Here is a tiny trained network, its code and every weight. The questions are about switching its units off for an input and a class, where a switched-off unit gives its printed mean instead of its output.

import numpy as np


def w(rows, s, z=0):
    codes = np.array(rows[::2]) - 128.0
    scale = np.full(codes.shape[1], s)
    scale[-1] = z or s
    return codes * scale


def f(y):
    return np.maximum(y, 0)


def log_softmax(a):
    a = a - a.max(-1, keepdims=True)
    return a - np.log(np.exp(a).sum(-1, keepdims=True))


def net(x, mask):
    res = np.array(x, float).reshape(1, 6) / 4 @ E
    y = f(res @ A[0][:, :-1].T + A[0][:, -1])
    res = res + np.where(mask, y, B[0][:, -1]) @ B[0][:, :-1]
    return log_softmax(res[-1] @ U[:, :-1].T + U[:, -1])


A, B = {}, {}
E = w([
[161,57,239,107],'x0',
[132,128,129,129],'x1',
[254,142,73,72],'x2',
[205,80,113,233],'x3',
[175,239,210,158],'x4',
[128,126,129,128],'x5',
],0.0098)
A[0] = w([
[105,163,86,134,95],'N1',
[144,102,227,82,112],'N2',
[158,127,122,104,74],'N3',
[178,100,82,53,98],'N4',
[95,148,152,5,79],'N5',
[102,162,133,94,59],'N6',
[165,244,229,164,53],'N7',
[28,121,157,188,7],'N8',
[165,129,101,99,10],'N9',
[193,175,126,93,78],'N10',
[111,148,134,86,40],'N11',
[76,161,138,63,96],'N12',
[90,180,68,152,59],'N13',
[206,157,102,71,54],'N14',
[110,14,110,75,77],'N15',
[143,123,107,222,63],'N16',
[134,70,165,140,117],'N17',
[103,181,66,179,101],'N18',
],0.013,0.011)
B[0] = w([
[187,143,157,42,171],'N1',
[186,254,115,66,211],'N2',
[99,92,166,101,139],'N3',
[26,143,217,188,197],'N4',
[230,63,111,177,213],'N5',
[178,77,128,132,151],'N6',
[30,11,25,89,254],'N7',
[42,155,223,172,209],'N8',
[91,102,175,99,134],'N9',
[74,102,160,138,177],'N10',
[151,83,122,167,139],'N11',
[200,47,147,225,200],'N12',
[154,153,154,33,187],'N13',
[53,118,226,155,181],'N14',
[84,111,64,74,228],'N15',
[177,64,152,129,192],'N16',
[215,162,140,83,188],'N17',
[209,146,165,43,214],'N18',
],0.0083,0.0095)
U = w([
[43,49,29,75,72],'0',
[47,132,255,173,59],'1',
[231,37,124,238,85],'2',
[169,192,142,41,71],'3',
[120,136,96,161,251],'4',
[111,135,107,160,225],'5',
],0.0096,0.013)

Each question gives the input, the list of numbers given to net, and the class t.
The units are the neurons (one row each of A and B). Each row of codes is followed by its name. A weight is (code - 128) times the scale printed after its matrix; where a second scale follows, it is the last column's (A, B and U).
mask holds one flag per neuron, in row order. A switched-off neuron (its flag False) gives its mean, the last column of its row in B, instead of its output. The means were averaged over made-up inputs and are rounded, as every weight is.
A unit's drop is (log p(t) with every unit on - log p(t) with that unit switched off) / (log p(t) with every unit on - log p(t) with every unit switched off).
The circuit of an input: a set's keep is (log p(t) with only the set's units on - log p(t) with every unit switched off) / (log p(t) with every unit on - log p(t) with every unit switched off). Starting from the 12 units with the biggest drops (on a tie, the unit counted first), units are removed one at a time, each time the one whose removal leaves the highest keep (on an exact tie, the one counted first), for as long as the keep stays at least 0.8.
units of the circuit, in order: the units of the circuit, biggest drop first
most important unit: the unit with the biggest drop
top k neurons: the k neurons with the biggest drops, biggest first
drop of u: that unit's drop, to one decimal
input [-4,-5,-7,-1,-1,2], class 1: units of the circuit, in order => (N8)
input [6,6,-1,5,-5,0], class 3: top 2 neurons => (N7; N17)
input [6,-5,2,1,-3,-4], class 3: top 2 neurons => (N7; N2)
input [7,8,8,5,0,3], class 1: units of the circuit, in order => (N4; N14)
input [-6,-2,4,4,-3,-4], class 3: top 3 neurons => (N18; N7; N12)
input [8,-5,4,-8,-2,6], class 2: top 2 neurons => (N5; N12)
input [-2,-3,8,-6,3,-5], class 1: top 2 neurons => (N14; N4)
input [5,-5,6,6,-5,2], class 1: units of the circuit, in order => (N4; N5)
input [-5,5,3,-6,5,-1], class 2: units of the circuit, in order => (N12; N5)
input [-1,7,-7,6,-5,-6], class 1: top 4 neurons => (N8; N7; N5; N12)
input [-6,-4,8,8,-6,-7], class 1: units of the circuit, in order => (N4; N14)
input [6,2,2,2,-5,-3], class 3: top 2 neurons => (N7; N17)
input [4,-5,-6,-7,-6,-3], class 2: units of the circuit, in order => (N5; N12)
input [-7,0,-1,5,6,7], class 3: units of the circuit, in order => (N18)
input [8,-7,-2,1,6,-8], class 3: top 2 neurons => (N2; N17)
input [-7,2,-3,4,1,1], class 3: units of the circuit, in order => (N18; N13)
input [7,3,-4,1,4,-4], class 3: top 2 neurons => (N2; N17)
input [7,-2,-5,5,0,3], class 3: units of the circuit, in order => (N2; N17)
input [2,5,6,-4,-3,3], class 1: top 3 neurons => (N4; N14; N7)
input [-6,-8,-8,-7,0,-3], class 1: most important unit => N8
input [-2,-6,-6,-7,-1,-4], class 2: top 2 neurons => (N12; N5)
input [2,6,-6,-8,-2,-4], class 2: drop of N12 => 0.3
